Below is a small trained network, with its code and all its weights. Each question gives an input and a target symbol and asks what happens when units are switched off, that is, made to give their printed mean instead of their output.

import numpy as np


def w(rows, s, z=0):
    codes = np.array(rows[::2]) - 128.0
    scale = np.full(codes.shape[1], s)
    scale[-1] = z or s
    return codes * scale


def norm(h):
    return h / np.sqrt((h * h).mean(-1, keepdims=True) + 1e-5)


def f(y):
    return y / 2 * (1 + np.tanh(0.7978845608 * (y + 0.044715 * y**3)))


def softmax(a):
    e = np.exp(a - a.max(-1, keepdims=True))
    return e / e.sum(-1, keepdims=True)


def log_softmax(a):
    a = a - a.max(-1, keepdims=True)
    return a - np.log(np.exp(a).sum(-1, keepdims=True))


def net(x, mask):
    ids = ['αβγδζηλξπω'.index(c) for c in x.split()]
    T = len(ids)
    res = E[ids] + P[:T]
    u = 0
    for l in range(2):
        q, k, v = (norm(res) @ M[l].T for M in (Q, K, V))
        z = softmax(np.where(np.tri(T) > 0, q @ k.T / 3**0.5, -1e9)) @ v
        res = res + np.where(mask[u], z, O[l][:, -1]) @ O[l][:, :-1]
        u += 1
        y = f(norm(res) @ A[l][:, :-1].T + A[l][:, -1])
        res = res + np.where(mask[u : u + 4], y, B[l][:, -1]) @ B[l][:, :-1]
        u += 4
    return log_softmax(norm(res)[-1] @ U[:, :-1].T + U[:, -1])


Q, K, V, O, A, B = {}, {}, {}, {}, {}, {}
E = w([
[244,221,129,31,169],'α',
[178,78,194,111,145],'β',
[254,196,98,85,192],'γ',
[183,190,200,82,196],'δ',
[207,251,138,133,211],'ζ',
[214,183,83,110,106],'η',
[199,144,159,114,205],'λ',
[212,139,180,37,160],'ξ',
[190,118,116,30,196],'π',
[221,99,118,48,107],'ω',
],0.0029)
P = w([
[75,114,119,149,122],'0',
[254,108,228,22,174],'1',
[94,89,110,171,143],'2',
[244,110,232,38,158],'3',
[39,126,115,137,110],'4',
[241,108,228,48,155],'5',
[91,103,97,210,135],'6',
[237,109,226,57,150],'7',
],0.0056)
Q[0] = w([
[207,84,88,253,150],'L0H1',
[124,168,190,95,91],'L0H1',
[215,97,149,121,111],'L0H1',
],0.013)
K[0] = w([
[1,187,142,36,75],'L0H1',
[242,75,169,116,127],'L0H1',
[155,190,217,86,76],'L0H1',
],0.0092)
V[0] = w([
[119,78,213,22,133],'L0H1',
[125,11,108,157,68],'L0H1',
[140,60,13,1,231],'L0H1',
],0.0048)
O[0] = w([
[48,136,34,136,121,252],'L0H1',
[204,109,91,106,194,65],'L0H1',
[117,116,68,254,83,253],'L0H1',
],0.0062,0.0038)
A[0] = w([
[184,100,177,151,149,106],'L0N1',
[34,69,87,88,110,227],'L0N2',
[81,51,132,174,126,103],'L0N3',
[128,1,145,84,111,3],'L0N4',
],0.0067,0.0045)
B[0] = w([
[134,89,118,193,156,181],'L0N1',
[91,137,157,142,185,252],'L0N2',
[191,221,92,78,96,176],'L0N3',
[153,152,2,158,135,112],'L0N4',
],0.0079,0.0022)
Q[1] = w([
[164,37,174,61,103],'L1H1',
[170,149,121,52,2],'L1H1',
[138,204,83,235,111],'L1H1',
],0.0065)
K[1] = w([
[163,57,135,70,100],'L1H1',
[168,165,129,77,1],'L1H1',
[131,206,132,251,119],'L1H1',
],0.0075)
V[1] = w([
[103,18,108,2,105],'L1H1',
[76,175,97,245,239],'L1H1',
[206,76,89,160,163],'L1H1',
],0.0022)
O[1] = w([
[63,94,139,253,105,6],'L1H1',
[173,121,207,23,190,241],'L1H1',
[87,155,157,107,109,172],'L1H1',
],0.0036,0.0014)
A[1] = w([
[170,78,124,100,119,68],'L1N1',
[101,76,97,198,88,16],'L1N2',
[127,2,58,59,53,2],'L1N3',
[205,104,145,120,110,25],'L1N4',
],0.0076,0.0049)
B[1] = w([
[103,218,189,253,157,25],'L1N1',
[105,218,173,127,200,109],'L1N2',
[71,90,87,98,98,216],'L1N3',
[72,193,55,187,185,2],'L1N4',
],0.0079,0.00026)
U = w([
[193,116,103,161,4,117],'α',
[202,75,21,138,146,75],'β',
[120,189,81,205,132,119],'γ',
[116,76,218,90,59,144],'δ',
[191,194,134,46,132,131],'ζ',
[64,199,147,149,46,150],'η',
[151,79,174,202,164,171],'λ',
[32,164,185,102,186,95],'ξ',
[109,54,122,50,228,12],'π',
[35,94,66,114,114,254],'ω',
],0.013,0.0038)

Each question gives the input, a string of symbols that net reads in full, and the target symbol t.
The units are the heads (3 rows each of Q, K, V and O) and the neurons (one row each of A and B). Each row of codes is followed by its name. A weight is (code - 128) times the scale printed after its matrix; where a second scale follows, it is the last column's (O, A, B and U).
mask holds one flag per unit, layer by layer, with each layer's heads first. A switched-off unit (its flag False) gives its mean, the last column of its rows in O or B, instead of its output. The means were averaged over made-up inputs and are rounded, as every weight is.
A unit's drop is (log p(t) with every unit on - log p(t) with that unit switched off) / (log p(t) with every unit on - log p(t) with every unit switched off).
unit that matters most: the unit with the biggest drop
k most important neurons: the k neurons with the biggest drops, biggest first
top k neurons in layer l: the k neurons of layer l with the biggest drops, biggest first
drop when u is switched off: that unit's drop, to one decimal
input ω ζ β η, target η: 4 most important neurons => (L0N2, L0N3, L1N2, L0N4)
input β λ λ λ α λ γ π, target π: top 3 neurons in layer 0 => (L0N3, L0N2, L0N4)
input λ ω η β δ α π, target ξ: unit that matters most => L0N2
input δ ω δ α, target α: top 2 neurons in layer 0 => (L0N2, L0N3)
input α η ζ δ, target δ: 2 most important neurons => (L0N3, L1N1)
input λ ξ β δ, target δ: top 2 neurons in layer 1 => (L1N1, L1N4)
input δ γ β, target ξ: 2 most important neurons => (L0N2, L0N3)
input δ ω α λ γ λ β λ, target λ: top 3 neurons in layer 0 => (L0N3, L0N2, L0N1)
input λ η π δ ω λ, target λ: 3 most important neurons => (L0N1, L0N3, L0N2)
input η λ β α ζ π, target π: top 2 neurons in layer 0 => (L0N2, L0N3)
input α γ β π λ δ α γ, target γ: 2 most important neurons => (L0N2, L1N4)
input β η β ω π ξ, target ξ: top 2 neurons in layer 0 => (L0N3, L0N2)
input γ η π α ζ δ ζ γ, target γ: 3 most important neurons => (L1N2, L0N2, L0N3)
input δ ζ λ ω, target ω: unit that matters most => L1N3
input η ζ α ξ, target ξ: top 3 neurons in layer 0 => (L0N3, L0N2, L0N4)
input β δ λ λ η, target ζ: drop when L1N4 is switched off => 0.0
input π ζ ω β ξ, target β: drop when L0H1 is switched off => 1.3
input λ ω λ β, target β: drop when L0N4 is switched off => 1.2
